Below are the code and all the weights of a small trained network. Each question names an input and a class and asks about switching units off, where a switched-off unit gives its printed mean instead of its output.

import numpy as np


def w(rows, s, z=0):
    codes = np.array(rows[::2]) - 128.0
    scale = np.full(codes.shape[1], s)
    scale[-1] = z or s
    return codes * scale


def f(y):
    return np.maximum(y, 0)


def log_softmax(a):
    a = a - a.max(-1, keepdims=True)
    return a - np.log(np.exp(a).sum(-1, keepdims=True))


def net(x, mask):
    res = np.array(x, float).reshape(1, 4) / 4 @ E
    y = f(res @ A[0][:, :-1].T + A[0][:, -1])
    res = res + np.where(mask, y, B[0][:, -1]) @ B[0][:, :-1]
    return log_softmax(res[-1] @ U[:, :-1].T + U[:, -1])


A, B = {}, {}
E = w([
[139,191,194,123,233,71,115],'x0',
[191,31,193,36,138,174,92],'x1',
[114,130,216,222,93,174,46],'x2',
[10,104,135,89,84,2,28],'x3',
],0.0088)
A[0] = w([
[49,112,143,60,71,40,88,105],'neuron 1',
[115,147,53,66,151,109,176,116],'neuron 2',
[137,40,176,19,139,121,94,167],'neuron 3',
[105,190,115,159,170,93,127,90],'neuron 4',
[148,79,87,102,110,130,126,68],'neuron 5',
[99,217,56,199,135,108,134,79],'neuron 6',
[186,138,137,108,135,203,198,134],'neuron 7',
[90,88,108,144,140,79,92,251],'neuron 8',
[143,70,189,38,131,135,88,102],'neuron 9',
[128,92,241,108,123,214,95,152],'neuron 10',
[93,140,57,172,82,135,147,58],'neuron 11',
[69,99,158,108,118,75,85,37],'neuron 12',
[88,165,135,135,110,91,145,51],'neuron 13',
[54,196,85,166,98,139,168,97],'neuron 14',
[113,163,126,176,197,112,105,86],'neuron 15',
[150,142,154,152,155,200,171,47],'neuron 16',
[83,188,72,216,100,106,188,126],'neuron 17',
[106,93,107,140,43,186,107,118],'neuron 18',
[127,159,53,52,147,80,154,121],'neuron 19',
[46,184,70,194,129,106,114,124],'neuron 20',
[177,153,76,63,118,90,138,66],'neuron 21',
[169,60,153,95,153,135,110,44],'neuron 22',
[206,169,143,137,151,175,185,34],'neuron 23',
[82,89,50,88,93,171,165,100],'neuron 24',
[55,123,148,170,147,163,109,254],'neuron 25',
[138,49,184,38,144,180,90,32],'neuron 26',
[124,150,94,144,101,94,107,63],'neuron 27',
[186,161,147,158,124,212,191,238],'neuron 28',
[61,85,136,120,157,89,90,102],'neuron 29',
[55,85,115,92,147,82,63,77],'neuron 30',
[153,39,117,64,14,184,116,114],'neuron 31',
[110,145,222,121,164,114,143,106],'neuron 32',
[83,102,102,102,111,71,62,61],'neuron 33',
[119,121,215,93,175,103,168,109],'neuron 34',
[78,50,181,49,111,91,86,123],'neuron 35',
[142,133,204,250,83,162,31,28],'neuron 36',
[175,104,151,166,142,149,187,38],'neuron 37',
[144,221,193,100,197,140,107,91],'neuron 38',
[103,122,185,158,99,177,50,192],'neuron 39',
[125,128,38,178,41,165,111,65],'neuron 40',
[148,177,77,79,115,113,144,55],'neuron 41',
[133,151,165,73,211,138,77,108],'neuron 42',
[154,35,68,30,192,115,138,108],'neuron 43',
[169,106,132,76,145,119,130,223],'neuron 44',
[55,108,130,121,105,72,120,107],'neuron 45',
[131,126,140,110,208,71,147,87],'neuron 46',
],0.011,0.008)
B[0] = w([
[133,99,62,130,118,217,101,252],'neuron 1',
[60,208,196,145,99,198,143,203],'neuron 2',
[112,75,96,165,112,40,192,227],'neuron 3',
[170,111,116,134,89,40,122,180],'neuron 4',
[143,145,165,143,79,121,125,151],'neuron 5',
[151,68,154,166,69,32,145,207],'neuron 6',
[141,70,57,85,155,191,141,215],'neuron 7',
[91,193,18,78,199,140,142,236],'neuron 8',
[122,56,120,200,87,42,181,194],'neuron 9',
[86,158,135,183,104,60,198,215],'neuron 10',
[176,99,172,142,94,52,89,175],'neuron 11',
[162,78,118,156,76,216,130,185],'neuron 12',
[175,82,138,156,97,141,129,157],'neuron 13',
[150,76,152,123,106,52,127,198],'neuron 14',
[210,144,174,137,56,75,57,168],'neuron 15',
[164,133,75,166,84,217,124,174],'neuron 16',
[115,64,123,180,127,45,183,226],'neuron 17',
[169,201,175,37,105,77,56,197],'neuron 18',
[51,207,195,159,91,197,167,211],'neuron 19',
[104,68,109,171,114,51,185,225],'neuron 20',
[97,203,219,194,48,177,109,167],'neuron 21',
[157,78,136,224,47,48,204,159],'neuron 22',
[159,68,57,127,95,219,106,190],'neuron 23',
[154,186,180,70,98,111,50,189],'neuron 24',
[54,186,87,67,149,128,186,218],'neuron 25',
[187,107,135,238,45,41,187,186],'neuron 26',
[159,57,95,218,70,149,122,153],'neuron 27',
[106,114,22,68,184,170,145,254],'neuron 28',
[141,102,73,105,70,206,136,190],'neuron 29',
[165,130,81,158,104,200,90,208],'neuron 30',
[205,156,159,58,92,44,41,223],'neuron 31',
[174,195,168,70,78,85,54,169],'neuron 32',
[177,93,85,137,95,209,125,201],'neuron 33',
[182,149,140,68,62,77,75,172],'neuron 34',
[143,90,46,115,115,178,129,219],'neuron 35',
[63,233,216,207,2,230,164,211],'neuron 36',
[179,79,54,189,76,222,129,162],'neuron 37',
[177,163,110,84,52,127,58,190],'neuron 38',
[68,210,157,133,92,150,170,222],'neuron 39',
[195,157,175,53,83,87,53,190],'neuron 40',
[89,145,202,187,58,192,189,157],'neuron 41',
[211,154,160,59,93,46,48,180],'neuron 42',
[52,191,200,166,89,153,183,210],'neuron 43',
[66,172,112,127,190,47,157,202],'neuron 44',
[156,97,76,109,132,182,126,205],'neuron 45',
[183,187,194,80,99,109,39,176],'neuron 46',
],0.0086,0.013)
U = w([
[172,98,50,133,116,214,132,49],'0',
[149,86,148,177,108,54,184,112],'1',
[61,223,219,163,85,192,160,54],'2',
[231,178,182,61,90,89,21,124],'3',
[45,190,56,72,159,98,165,218],'4',
[76,92,173,80,246,134,80,2],'5',
],0.013,0.0089)

Each question gives the input, the list of numbers given to net, and the class t.
The units are the neurons (one row each of A and B). Each row of codes is followed by its name. A weight is (code - 128) times the scale printed after its matrix; where a second scale follows, it is the last column's (A, B and U).
mask holds one flag per neuron, in row order. A switched-off neuron (its flag False) gives its mean, the last column of its row in B, instead of its output. The means were averaged over made-up inputs and are rounded, as every weight is.
A unit's drop is (log p(t) with every unit on - log p(t) with that unit switched off) / (log p(t) with every unit on - log p(t) with every unit switched off).
The circuit of an input: a set's keep is (log p(t) with only the set's units on - log p(t) with every unit switched off) / (log p(t) with every unit on - log p(t) with every unit switched off). Starting from the 12 units with the biggest drops (on a tie, the unit counted first), units are removed one at a time, each time the one whose removal leaves the highest keep (on an exact tie, the one counted first), for as long as the keep stays at least 0.8.
units of the circuit, in order: the units of the circuit, biggest drop first
unit that matters most: the unit with the biggest drop
k most important neurons: the k neurons with the biggest drops, biggest first
drop when u is switched off: that unit's drop, to one decimal
input [2,2,6,-6], class 0: unit that matters most	neuron 28
input [-7,-1,6,6], class 3: 4 most important neurons	[neuron 18; neuron 31; neuron 40; neuron 28]
input [-8,6,-6,0], class 3: 2 most important neurons	[neuron 31; neuron 24]
input [0,-7,6,6], class 1: 3 most important neurons	[neuron 20; neuron 6; neuron 17]
input [8,-8,8,0], class 1: 2 most important neurons	[neuron 20; neuron 6]
input [-2,-7,-8,3], class 2: 2 most important neurons	[neuron 19; neuron 2]
input [-4,-6,-6,-5], class 1: 2 most important neurons	[neuron 17; neuron 36]
input [-3,7,8,3], class 2: 2 most important neurons	[neuron 36; neuron 39]
input [7,7,-4,0], class 1: 4 most important neurons	[neuron 3; neuron 9; neuron 26; neuron 22]
input [0,6,5,-5], class 1: 3 most important neurons	[neuron 10; neuron 26; neuron 1]
input [0,-5,3,-5], class 0: 2 most important neurons	[neuron 28; neuron 3]
input [4,7,8,-6], class 2: 3 most important neurons	[neuron 36; neuron 39; neuron 10]
input [0,-7,1,-6], class 1: 4 most important neurons	[neuron 17; neuron 6; neuron 1; neuron 14]
input [-5,3,-8,-6], class 2: units of the circuit, in order	[neuron 43]
input [-2,1,-2,1], class 4: drop when neuron 36 is switched off	0.2
input [-7,5,-8,-2], class 2: drop when neuron 43 is switched off	0.6
input [6,7,-6,-6], class 1: drop when neuron 35 is switched off	0.0
